Below is a small trained network, with its code and all its weights. Each question gives an input and a class and asks what happens when units are switched off, that is, made to give their printed mean instead of their output.

import numpy as np


def w(rows, s, z=0):
    codes = np.array(rows[::2]) - 128.0
    scale = np.full(codes.shape[1], s)
    scale[-1] = z or s
    return codes * scale


def norm(h):
    return h / np.sqrt((h * h).mean(-1, keepdims=True) + 1e-5)


def f(y):
    return y / 2 * (1 + np.tanh(0.7978845608 * (y + 0.044715 * y**3)))


def log_softmax(a):
    a = a - a.max(-1, keepdims=True)
    return a - np.log(np.exp(a).sum(-1, keepdims=True))


def net(x, mask):
    res = np.array(x, float).reshape(1, 6) / 4 @ E
    u = 0
    for l in range(2):
        y = f(norm(res) @ A[l][:, :-1].T + A[l][:, -1])
        res = res + np.where(mask[u : u + 5], y, B[l][:, -1]) @ B[l][:, :-1]
        u += 5
    return log_softmax(norm(res)[-1] @ U[:, :-1].T + U[:, -1])


A, B = {}, {}
E = w([
[215,157,119,116,191,152],'x0',
[75,255,102,189,84,123],'x1',
[227,75,126,87,51,56],'x2',
[23,103,86,107,160,5],'x3',
[179,108,248,149,88,34],'x4',
[153,104,120,140,150,37],'x5',
],0.0059)
A[0] = w([
[254,137,167,129,183,77,204],'0.n1',
[112,118,113,58,189,150,2],'0.n2',
[164,62,166,131,88,152,117],'0.n3',
[38,44,176,169,35,49,16],'0.n4',
[202,84,218,125,119,160,187],'0.n5',
],0.009,0.0016)
B[0] = w([
[205,75,77,100,140,104,254],'0.n1',
[73,78,170,149,93,9,146],'0.n2',
[141,111,151,115,193,114,180],'0.n3',
[168,129,63,157,150,205,228],'0.n4',
[150,130,146,74,196,130,243],'0.n5',
],0.011,0.0051)
A[1] = w([
[155,194,136,131,95,150,72],'1.n1',
[146,106,127,154,72,128,242],'1.n2',
[189,140,77,129,89,57,196],'1.n3',
[132,91,110,144,104,149,3],'1.n4',
[134,69,149,7,143,137,188],'1.n5',
],0.013,0.0037)
B[1] = w([
[142,212,188,83,46,157,159],'1.n1',
[234,54,254,166,204,173,156],'1.n2',
[223,42,179,85,214,211,228],'1.n3',
[117,71,49,179,182,213,118],'1.n4',
[212,103,113,115,169,81,254],'1.n5',
],0.0078,0.0079)
U = w([
[254,75,108,108,180,123,202],'0',
[65,139,63,141,122,143,98],'1',
[79,80,144,93,126,57,4],'2',
[173,170,163,123,87,153,145],'3',
],0.018,0.0031)

Each question gives the input, the list of numbers given to net, and the class t.
The units are the neurons (one row each of A and B). Each row of codes is followed by its name. A weight is (code - 128) times the scale printed after its matrix; where a second scale follows, it is the last column's (A, B and U).
mask holds one flag per neuron, layer by layer. A switched-off neuron (its flag False) gives its mean, the last column of its row in B, instead of its output. The means were averaged over made-up inputs and are rounded, as every weight is.
A unit's drop is (log p(t) with every unit on - log p(t) with that unit switched off) / (log p(t) with every unit on - log p(t) with every unit switched off).
The circuit of an input: a set's keep is (log p(t) with only the set's units on - log p(t) with every unit switched off) / (log p(t) with every unit on - log p(t) with every unit switched off). Starting from all 10 units, units are removed one at a time, each time the one whose removal leaves the highest keep (on an exact tie, the one counted first), for as long as the keep stays at least 0.8.
units of the circuit, in order: the units of the circuit, biggest drop first
k most important neurons: the k neurons with the biggest drops, biggest first
top k neurons in layer l: the k neurons of layer l with the biggest drops, biggest first
drop of u: that unit's drop, to one decimal
input [-4,-3,-4,7,-7,6], class 1: units of the circuit, in order : [0.n1, 1.n3]
input [-3,3,6,-6,0,-8], class 3: units of the circuit, in order : [0.n1, 1.n1]
input [7,8,-8,1,1,-8], class 3: most important neuron : [1.n1]
input [5,-6,-5,1,-7,-1], class 2: units of the circuit, in order : [0.n2, 0.n1, 1.n3, 0.n4]
input [-6,-4,-7,-4,0,-4], class 1: units of the circuit, in order : [0.n1, 1.n3, 1.n2]
input [-7,2,3,-2,-7,-5], class 3: top 2 neurons in layer 1 : [1.n2, 1.n1]
input [-5,-8,-3,7,-6,-1], class 2: units of the circuit, in order : [0.n2, 1.n3]
input [-6,4,-4,-4,6,5], class 3: units of the circuit, in order : [0.n1, 1.n3]
input [5,2,3,7,-4,-7], class 2: 3 most important neurons : [0.n1, 0.n2, 0.n4]
input [4,-5,-7,1,0,-3], class 2: 3 most important neurons : [0.n2, 0.n1, 1.n3]
input [8,-2,-2,6,-3,-2], class 2: top 2 neurons in layer 0 : [0.n2, 0.n1]
input [6,3,3,4,-3,-6], class 1: 4 most important neurons : [0.n1, 1.n5, 1.n2, 0.n5]
input [-4,-7,-8,3,1,4], class 1: top 2 neurons in layer 1 : [1.n3, 1.n5]
input [-5,-4,-7,6,-1,-1], class 1: top neuron in layer 0 : [0.n4]
input [-2,-3,-4,-1,-3,-8], class 1: top 2 neurons in layer 0 : [0.n1, 0.n5]
input [-4,6,2,-3,-5,1], class 3: drop of 0.n1 : 0.2
input [-8,3,-3,7,0,3], class 1: drop of 0.n4 : 0.1
input [4,5,-7,0,2,6], class 3: drop of 1.n3 : -0.1
